Below are the code and all the weights of a small trained network. Each question names an input and a target symbol and asks about switching units off, where a switched-off unit gives its printed mean instead of its output.

import numpy as np


def w(rows, s, z=0):
    codes = np.array(rows[::2]) - 128.0
    scale = np.full(codes.shape[1], s)
    scale[-1] = z or s
    return codes * scale


def norm(h):
    return h / np.sqrt((h * h).mean(-1, keepdims=True) + 1e-5)


def f(y):
    return y / 2 * (1 + np.tanh(0.7978845608 * (y + 0.044715 * y**3)))


def softmax(a):
    e = np.exp(a - a.max(-1, keepdims=True))
    return e / e.sum(-1, keepdims=True)


def log_softmax(a):
    a = a - a.max(-1, keepdims=True)
    return a - np.log(np.exp(a).sum(-1, keepdims=True))


def net(x, mask):
    ids = ['βγεζηλμξστ'.index(c) for c in x.split()]
    T = len(ids)
    res = E[ids] + P[:T]
    u = 0
    for l in range(3):
        r = norm(res)
        for j in range(3):
            rows = slice(2 * j, 2 * j + 2)
            q, k, v = (r @ M[l][rows].T for M in (Q, K, V))
            z = softmax(np.where(np.tri(T) > 0, q @ k.T / 2**0.5, -1e9)) @ v
            o = O[l][rows]
            res = res + np.where(mask[u + j], z, o[:, -1]) @ o[:, :-1]
        u += 3
        y = f(norm(res) @ A[l][:, :-1].T + A[l][:, -1])
        res = res + np.where(mask[u : u + 4], y, B[l][:, -1]) @ B[l][:, :-1]
        u += 4
    return log_softmax(norm(res)[-1] @ U[:, :-1].T + U[:, -1])


Q, K, V, O, A, B = {}, {}, {}, {}, {}, {}
E = w([
[121,129,128,41,84,187,116,54,115,180],'β',
[84,201,181,115,116,138,156,60,69,94],'γ',
[41,128,87,116,157,114,175,185,136,82],'ε',
[170,158,86,54,140,167,196,147,133,104],'ζ',
[60,43,71,167,76,174,110,163,110,120],'η',
[180,99,60,142,111,127,131,117,191,40],'λ',
[89,74,81,75,150,128,185,83,132,215],'μ',
[134,130,121,203,125,163,149,2,197,164],'ξ',
[125,140,113,193,217,204,130,153,102,167],'σ',
[166,124,165,88,79,72,158,211,153,196],'τ',
],0.024)
P = w([
[74,200,7,147,139,90,105,141,144,156],'0',
[107,177,38,107,156,89,127,129,129,120],'1',
[102,157,54,118,159,101,123,123,134,142],'2',
[112,147,91,101,143,99,153,115,122,126],'3',
[113,134,94,100,145,130,160,134,119,134],'4',
[113,113,121,90,139,132,165,120,114,131],'5',
[120,97,141,86,141,139,173,128,105,132],'6',
[123,77,166,71,141,140,182,116,96,133],'7',
[133,64,186,80,136,158,178,139,95,146],'8',
[123,62,204,83,154,181,169,165,97,166],'9',
[126,56,196,106,125,211,183,191,130,173],'10',
],0.014)
Q[0] = w([
[140,166,115,137,121,110,88,144,144,143],'0.h0',
[131,101,159,139,132,114,46,139,128,130],'0.h0',
[96,118,81,76,119,147,171,104,101,113],'0.h1',
[74,132,118,77,149,188,250,129,108,184],'0.h1',
[125,127,154,178,132,88,149,157,84,140],'0.h2',
[135,141,123,112,150,117,111,104,165,134],'0.h2',
],0.014)
K[0] = w([
[130,155,95,131,146,78,80,135,125,149],'0.h0',
[122,164,65,124,93,57,103,136,87,106],'0.h0',
[146,72,188,100,186,142,124,148,100,114],'0.h1',
[115,74,250,102,158,180,154,192,98,160],'0.h1',
[121,139,98,105,110,109,131,138,132,83],'0.h2',
[126,138,137,182,134,142,100,160,134,127],'0.h2',
],0.014)
V[0] = w([
[169,91,145,219,147,164,242,31,185,190],'0.h0',
[99,254,65,85,174,120,42,198,195,216],'0.h0',
[134,196,60,190,147,78,116,166,200,221],'0.h1',
[85,104,90,56,116,142,166,50,195,51],'0.h1',
[135,57,106,145,148,122,139,111,78,148],'0.h2',
[175,108,165,103,182,172,139,115,122,121],'0.h2',
],0.0058)
O[0] = w([
[204,143,57,139,200,108,2,180,186,188,254],'0.h0',
[187,96,167,11,162,27,57,108,81,34,209],'0.h0',
[115,39,225,53,197,96,47,75,74,113,170],'0.h1',
[120,104,177,42,95,212,73,166,190,151,146],'0.h1',
[141,126,119,77,160,153,156,123,185,113,139],'0.h2',
[182,92,21,125,121,158,195,110,125,89,140],'0.h2',
],0.0065,0.0052)
A[0] = w([
[119,136,161,189,236,124,161,165,34,153,6],'0.n0',
[177,253,197,91,150,155,95,44,116,129,146],'0.n1',
[144,156,80,36,7,203,119,101,149,152,83],'0.n2',
[44,102,43,153,160,69,157,231,124,118,147],'0.n3',
],0.0057,0.0022)
B[0] = w([
[89,20,117,194,196,81,191,99,69,97,194],'0.n0',
[140,228,73,186,184,223,93,188,90,128,178],'0.n1',
[82,121,184,121,142,141,67,135,133,73,253],'0.n2',
[19,142,83,56,97,98,130,87,120,2,196],'0.n3',
],0.008,0.0041)
Q[1] = w([
[161,123,90,8,186,202,201,182,99,91],'1.h0',
[132,138,36,131,164,200,104,60,167,101],'1.h0',
[84,127,61,85,142,206,136,176,144,136],'1.h1',
[117,100,102,111,190,102,150,137,64,202],'1.h1',
[87,129,142,54,120,223,70,169,134,137],'1.h2',
[113,157,142,117,56,177,182,75,84,98],'1.h2',
],0.011)
K[1] = w([
[101,67,59,92,122,130,255,167,129,159],'1.h0',
[149,107,51,189,217,205,198,94,166,146],'1.h0',
[135,62,138,173,143,185,178,138,187,143],'1.h1',
[83,107,147,179,169,98,139,178,66,179],'1.h1',
[145,86,158,123,136,187,221,91,210,182],'1.h2',
[138,104,68,49,88,172,162,78,171,107],'1.h2',
],0.0094)
V[1] = w([
[140,145,92,113,166,137,135,116,138,66],'1.h0',
[161,107,104,97,51,172,153,2,131,164],'1.h0',
[158,163,136,83,118,93,141,49,150,153],'1.h1',
[149,103,56,82,71,81,59,75,152,41],'1.h1',
[108,154,133,117,109,186,165,60,169,50],'1.h2',
[146,151,125,152,103,102,148,9,141,87],'1.h2',
],0.0084)
O[1] = w([
[253,200,188,121,115,198,254,175,175,27,255],'1.h0',
[92,105,142,137,207,165,82,189,156,205,88],'1.h0',
[139,154,34,196,199,134,24,252,121,177,88],'1.h1',
[21,77,227,152,242,199,165,209,119,142,174],'1.h1',
[143,181,135,137,118,130,131,141,125,143,154],'1.h2',
[160,127,176,216,188,150,18,78,210,210,79],'1.h2',
],0.0063,0.0059)
A[1] = w([
[160,13,170,163,168,91,191,158,204,158,232],'1.n0',
[168,181,187,147,117,226,98,63,189,253,107],'1.n1',
[180,111,104,177,224,66,190,137,142,153,98],'1.n2',
[101,72,86,44,109,141,136,34,163,161,2],'1.n3',
],0.0055,0.0033)
B[1] = w([
[254,105,177,188,112,124,108,231,67,156,252],'1.n0',
[177,165,70,117,158,135,60,139,160,63,187],'1.n1',
[212,13,55,40,204,98,136,87,164,90,207],'1.n2',
[102,123,197,125,208,188,135,83,209,204,120],'1.n3',
],0.0091,0.003)
Q[2] = w([
[165,80,111,98,138,154,155,127,185,107],'2.h0',
[133,178,153,63,118,163,184,154,144,67],'2.h0',
[102,156,179,131,68,13,64,123,127,173],'2.h1',
[146,72,139,114,171,115,119,74,76,99],'2.h1',
[167,101,101,183,90,8,97,86,131,129],'2.h2',
[96,112,166,107,129,111,76,180,137,190],'2.h2',
],0.012)
K[2] = w([
[204,119,105,125,92,96,105,75,140,173],'2.h0',
[182,57,112,203,9,193,163,155,111,137],'2.h0',
[42,231,177,59,226,93,3,99,194,2],'2.h1',
[141,65,126,144,114,10,143,148,58,123],'2.h1',
[75,153,115,104,186,60,81,152,138,30],'2.h2',
[73,95,123,173,184,102,95,124,106,146],'2.h2',
],0.0083)
V[2] = w([
[121,248,123,92,163,127,206,126,173,157],'2.h0',
[1,125,47,113,169,125,131,130,83,88],'2.h0',
[111,138,100,153,108,168,86,93,183,59],'2.h1',
[142,144,199,96,64,69,89,173,182,112],'2.h1',
[87,148,71,157,99,175,172,142,126,78],'2.h2',
[155,176,155,135,67,163,134,124,128,94],'2.h2',
],0.0095)
O[2] = w([
[147,164,21,86,206,135,174,102,91,144,169],'2.h0',
[161,94,84,153,2,167,188,108,157,156,176],'2.h0',
[105,144,119,209,149,220,129,165,218,87,78],'2.h1',
[149,147,148,127,65,102,80,248,119,180,2],'2.h1',
[166,130,174,114,168,112,98,140,115,93,176],'2.h2',
[99,115,158,102,75,102,52,118,150,60,155],'2.h2',
],0.0096,0.0066)
A[2] = w([
[84,19,103,254,137,122,84,104,62,65,119],'2.n0',
[129,38,95,191,114,1,155,196,178,77,251],'2.n1',
[53,144,77,173,86,95,172,137,141,84,54],'2.n2',
[159,77,164,163,159,136,110,167,114,61,14],'2.n3',
],0.0094,0.0029)
B[2] = w([
[217,27,120,195,107,173,121,76,126,70,255],'2.n0',
[102,88,131,196,151,19,18,100,69,222,246],'2.n1',
[174,197,85,176,228,78,94,170,243,183,143],'2.n2',
[42,172,229,155,241,190,242,2,93,177,195],'2.n3',
],0.0092,0.0038)
U = w([
[112,111,126,52,90,179,2,87,87,144,71],'β',
[143,247,114,201,100,114,144,118,64,142,148],'γ',
[68,151,92,128,143,26,131,149,173,103,128],'ε',
[204,151,101,47,134,106,171,218,132,70,117],'ζ',
[146,76,110,155,23,131,126,178,164,102,184],'η',
[124,107,227,144,174,126,142,180,141,114,124],'λ',
[85,100,77,94,150,140,203,137,114,232,2],'μ',
[213,153,81,163,181,114,72,170,199,157,158],'ξ',
[189,86,121,118,154,76,145,35,116,92,137],'σ',
[204,138,143,114,85,35,76,179,69,173,235],'τ',
],0.0085,0.0037)

Each question gives the input, a string of symbols that net reads in full, and the target symbol t.
The units are the heads (2 rows each of Q, K, V and O) and the neurons (one row each of A and B). Each row of codes is followed by its name. A weight is (code - 128) times the scale printed after its matrix; where a second scale follows, it is the last column's (O, A, B and U).
mask holds one flag per unit, layer by layer, with each layer's heads first. A switched-off unit (its flag False) gives its mean, the last column of its rows in O or B, instead of its output. The means were averaged over made-up inputs and are rounded, as every weight is.
A unit's drop is (log p(t) with every unit on - log p(t) with that unit switched off) / (log p(t) with every unit on - log p(t) with every unit switched off).
The circuit of an input: a set's keep is (log p(t) with only the set's units on - log p(t) with every unit switched off) / (log p(t) with every unit on - log p(t) with every unit switched off). Starting from the 12 units with the biggest drops (on a tie, the unit counted first), units are removed one at a time, each time the one whose removal leaves the highest keep (on an exact tie, the one counted first), for as long as the keep stays at least 0.8.
circuit, biggest first: the units of the circuit, biggest drop first
unit that matters most: the unit with the biggest drop
top k neurons: the k neurons with the biggest drops, biggest first
top k neurons in layer l: the k neurons of layer l with the biggest drops, biggest first
which heads matter: for each layer, one digit per head in row order, 1 if its drop is at least 0.15 and else 0, layers parted by /
drop of u: that unit's drop, to one decimal
input σ ζ ζ η, target η: circuit, biggest first -> (2.h0; 0.h0)
input λ ζ ζ ζ ζ ζ γ, target ζ: which heads matter -> 010 / 000 / 101
input ε ε μ ζ ζ ζ μ η, target μ: unit that matters most -> 2.h2
input ζ ζ λ ζ ζ ζ λ η, target λ: which heads matter -> 000 / 010 / 001
input ζ τ γ, target τ: which heads matter -> 010 / 000 / 010
input ζ β ε β μ λ, target μ: which heads matter -> 000 / 110 / 001
input λ σ ζ σ ζ μ ζ, target μ: which heads matter -> 000 / 100 / 001
input λ ζ ξ σ ζ ε ζ η λ ζ, target λ: top 2 neurons -> (1.n0; 0.n3)
input λ ζ ζ γ, target γ: top 2 neurons in layer 0 -> (0.n1; 0.n3)
input σ ζ σ σ β λ γ η ζ ζ λ, target λ: which heads matter -> 000 / 000 / 000
input ζ ζ λ η λ ζ ζ μ σ η, target σ: circuit, biggest first -> (2.h1; 0.n3; 1.h1)
input σ σ ζ ξ λ ζ η ζ τ γ, target τ: which heads matter -> 000 / 000 / 010
input σ ζ η ζ γ ζ ξ ζ ξ η, target ξ: top 2 neurons -> (2.n2; 0.n3)
input ζ ξ ξ ζ, target ξ: which heads matter -> 000 / 001 / 000
input η ζ ζ, target η: unit that matters most -> 2.h0
input ζ ζ ζ ξ λ ξ λ, target ξ: which heads matter -> 100 / 000 / 000
input γ ξ μ σ ε ζ μ, target μ: circuit, biggest first -> (2.h2; 1.h0)
input σ σ σ ζ λ λ, target λ: which heads matter -> 000 / 010 / 000
input λ ξ λ λ ζ σ ζ λ λ λ η, target λ: circuit, biggest first -> (2.h0; 2.n3)
input ζ τ λ, target τ: top neuron in layer 2 -> (2.n1)
input ξ ε ζ λ ζ, target λ: top 2 neurons in layer 1 -> (1.n0; 1.n1)
input ζ ζ λ η ε, target λ: top 2 neurons -> (0.n1; 1.n0)
input λ λ ζ σ γ μ η τ η, target τ: top 3 neurons -> (0.n3; 1.n0; 2.n1)
input γ ξ ξ ε ζ σ ζ γ, target γ: top 3 neurons -> (0.n1; 1.n2; 2.n0)
input λ β η η ξ λ ζ τ ζ, target τ: drop of 1.n2 -> 0.0
input ε τ ζ, target τ: drop of 0.h1 -> 0.2
input ζ τ ξ, target τ: circuit, biggest first -> (2.h1)
input ζ σ ζ λ β, target λ: drop of 0.h1 -> 0.2
input λ ξ ζ γ ζ ζ τ σ, target τ: drop of 0.n0 -> -0.1
